a =
[[140 114 110 121 104 147 113]
 [134 115 140 108 133 139 118]
 [149 119 135 102 128 145 119]
 [137 127 134 110 127 145 118]
 [139 124 125 123 119 146 113]
 [141 113 124 109 117 147 110]
 [141 116 140 108 133 142 123]
 [140 109 111 114 104 152 102]
 [144 127 138 118 132 145 126]
 [143 122 149 106 142 143 130]]
Rows and columns are counted from 1.
(1, 1) -> 140
(4, 6) -> 145
(8, 7) -> 102
(5, 1) -> 139
(7, 7) -> 123
(1, 7) -> 113
(3, 1) -> 149
(6, 4) -> 109
(8, 1) -> 140
(6, 2) -> 113
(10, 3) -> 149
(4, 5) -> 127
(10, 5) -> 142
(9, 6) -> 145
(1, 4) -> 121
(4, 2) -> 127
(1, 6) -> 147
(7, 4) -> 108
(5, 6) -> 146
(1, 2) -> 114
(5, 5) -> 119
(9, 5) -> 132
(6, 5) -> 117
(2, 4) -> 108

grid =
135,117,154,115,140,114,153,135
133,117,153,116,141,114,153,137
120,138,102,142,116,141,103,125
126,117,149,120,140,115,149,153
109,152,143,111,121,146,127,142
122,150,149,104,121,148,126,125
123,119,148,121,140,117,148,157
Indices start at 1.
(1, 1): 135
(7, 5): 140
(7, 3): 148
(1, 3): 154
(2, 8): 137
(1, 8): 135
(1, 2): 117
(2, 3): 153
(2, 6): 114
(7, 4): 121
(7, 6): 117
(6, 8): 125
(4, 1): 126
(5, 7): 127
(3, 2): 138
(6, 4): 104
(7, 2): 119

M =
[[121 147 110 147 121 122 155 108]
 [121 130 100 141 125 134 134 106]
 [119 116 112 147 138 140 151 112]
 [138 118 148 136 110 120 132 144]
 [134 150 138 138 117 115 145 132]
 [111 114 119 111 146 136  99 120]
 [139 152 129 120 112 107 125 137]
 [120 106 121 137 116 104 133 139]]
Indices start at 1.
(1, 1) = 121
(6, 2) = 114
(4, 1) = 138
(8, 5) = 116
(2, 5) = 125
(5, 3) = 138
(2, 1) = 121
(8, 7) = 133
(4, 7) = 132
(5, 7) = 145
(1, 8) = 108
(5, 5) = 117
(2, 8) = 106
(2, 7) = 134
(5, 4) = 138
(8, 3) = 121
(1, 6) = 122
(8, 6) = 104
(7, 4) = 120
(2, 4) = 141
(7, 6) = 107
(4, 6) = 120
(3, 5) = 138

B =
[[137 122 108 156 127 117]
 [119 119 124 139 129 104]
 [110 133 146 104 129 133]]
Indices start at 1.
(1, 1) = 137
(3, 1) = 110
(2, 6) = 104
(1, 4) = 156
(2, 1) = 119
(1, 6) = 117
(3, 4) = 104

data =
[[111 135 108 112]
 [141 112 117 118]
 [121 147 137 134]
 [131 127 141 110]
 [129 124 142 113]
 [142 112 116 118]
 [133 124 117 153]
 [126 127 144 110]
 [121 146 137 133]
 [128 128 127 128]
 [147 116 151 150]
 [119 146 138 133]
 [140 113 119 118]]
Indices start at 1.
row 1 col 1	111
row 3 col 4	134
row 10 col 3	127
row 10 col 1	128
row 6 col 1	142
row 13 col 2	113
row 7 col 4	153
row 3 col 3	137
row 4 col 2	127
row 8 col 4	110
row 9 col 3	137
row 3 col 2	147
row 11 col 1	147
row 1 col 3	108
row 3 col 1	121
row 5 col 2	124
row 11 col 4	150
row 8 col 3	144
row 9 col 2	146
